Below are the code and all the weights of a small trained network. Each question names an input and a class and asks about switching units off, where a switched-off unit gives its printed mean instead of its output.

import numpy as np


def w(rows, s, z=0):
    codes = np.array(rows[::2]) - 128.0
    scale = np.full(codes.shape[1], s)
    scale[-1] = z or s
    return codes * scale


def norm(h):
    return h / np.sqrt((h * h).mean(-1, keepdims=True) + 1e-5)


def f(y):
    return np.maximum(y, 0)


def log_softmax(a):
    a = a - a.max(-1, keepdims=True)
    return a - np.log(np.exp(a).sum(-1, keepdims=True))


def net(x, mask):
    res = np.array(x, float).reshape(1, 5) / 4 @ E
    u = 0
    for l in range(2):
        y = f(norm(res) @ A[l][:, :-1].T + A[l][:, -1])
        res = res + np.where(mask[u : u + 9], y, B[l][:, -1]) @ B[l][:, :-1]
        u += 9
    return log_softmax(norm(res)[-1] @ U[:, :-1].T + U[:, -1])


A, B = {}, {}
E = w([
[125,110,254,93,21],'x0',
[164,27,175,137,186],'x1',
[141,141,16,175,24],'x2',
[123,51,162,81,105],'x3',
[117,136,216,194,192],'x4',
],0.002)
A[0] = w([
[157,138,53,127,105,193],'0.n0',
[81,207,176,95,166,252],'0.n1',
[112,103,197,103,122,145],'0.n2',
[116,127,188,123,106,88],'0.n3',
[135,85,115,116,192,191],'0.n4',
[135,184,161,133,73,88],'0.n5',
[171,53,97,132,162,2],'0.n6',
[184,80,115,64,71,37],'0.n7',
[209,157,138,254,89,209],'0.n8',
],0.0063,0.0011)
B[0] = w([
[112,71,113,138,78,230],'0.n0',
[185,125,80,86,156,254],'0.n1',
[139,109,107,144,80,248],'0.n2',
[149,75,109,255,87,212],'0.n3',
[171,139,145,121,135,224],'0.n4',
[155,123,143,163,201,202],'0.n5',
[143,121,232,143,88,190],'0.n6',
[124,127,97,63,163,208],'0.n7',
[98,122,72,76,130,254],'0.n8',
],0.0059,0.0029)
A[1] = w([
[163,194,164,176,123,109],'1.n0',
[60,150,156,163,149,72],'1.n1',
[176,71,89,254,80,251],'1.n2',
[192,124,140,170,73,132],'1.n3',
[163,106,144,172,83,101],'1.n4',
[153,187,133,48,168,106],'1.n5',
[152,157,50,121,162,189],'1.n6',
[133,165,70,172,157,167],'1.n7',
[154,150,158,143,75,126],'1.n8',
],0.0065,0.0023)
B[1] = w([
[164,139,101,114,18,142],'1.n0',
[88,113,137,125,163,128],'1.n1',
[128,111,187,77,134,253],'1.n2',
[103,100,165,109,207,178],'1.n3',
[115,135,187,147,154,167],'1.n4',
[195,230,110,254,221,152],'1.n5',
[154,104,109,92,99,189],'1.n6',
[119,119,91,77,91,168],'1.n7',
[157,84,179,165,174,145],'1.n8',
],0.0049,0.0073)
U = w([
[38,167,107,205,118,29],'0',
[91,95,20,29,6,189],'1',
[130,69,243,127,134,198],'2',
[205,251,60,166,206,166],'3',
[34,221,112,240,97,9],'4',
[55,254,137,199,58,2],'5',
],0.0078,0.0054)

Each question gives the input, the list of numbers given to net, and the class t.
The units are the neurons (one row each of A and B). Each row of codes is followed by its name. A weight is (code - 128) times the scale printed after its matrix; where a second scale follows, it is the last column's (A, B and U).
mask holds one flag per neuron, layer by layer. A switched-off neuron (its flag False) gives its mean, the last column of its row in B, instead of its output. The means were averaged over made-up inputs and are rounded, as every weight is.
A unit's drop is (log p(t) with every unit on - log p(t) with that unit switched off) / (log p(t) with every unit on - log p(t) with every unit switched off).
unit that matters most: the unit with the biggest drop
top k neurons: the k neurons with the biggest drops, biggest first
k most important neurons of layer l: the k neurons of layer l with the biggest drops, biggest first
drop of u: that unit's drop, to one decimal
input [-2,-1,-2,2,-3], class 3: unit that matters most : 0.n3
input [-6,-4,-1,-6,1], class 1: 2 most important neurons of layer 1 : [1.n7 1.n6]
input [-8,5,6,0,0], class 2: top 2 neurons : [0.n6 1.n2]
input [-3,8,5,-8,5], class 1: top 2 neurons : [0.n8 0.n3]
input [-6,4,8,7,2], class 2: 2 most important neurons of layer 0 : [0.n6 0.n1]
input [-1,-8,-2,2,-5], class 3: top 4 neurons : [0.n3 0.n2 1.n5 1.n2]
input [2,-5,-6,-2,4], class 3: 2 most important neurons of layer 0 : [0.n1 0.n0]
input [1,2,-3,-7,-5], class 3: top 3 neurons : [0.n3 1.n5 0.n2]
input [-8,-5,0,-2,3], class 1: top 2 neurons : [0.n0 1.n7]
input [-7,7,8,3,-5], class 2: 2 most important neurons of layer 1 : [1.n2 1.n7]
input [8,-5,5,-1,-1], class 2: top 2 neurons : [0.n5 0.n1]
input [2,-7,-7,-5,2], class 3: top 2 neurons : [0.n1 1.n5]
input [1,-3,5,-4,8], class 1: drop of 1.n6 : 0.1
input [-6,-2,-7,2,-2], class 3: drop of 1.n5 : 0.2
input [-4,8,1,-6,-6], class 2: drop of 0.n6 : 0.7
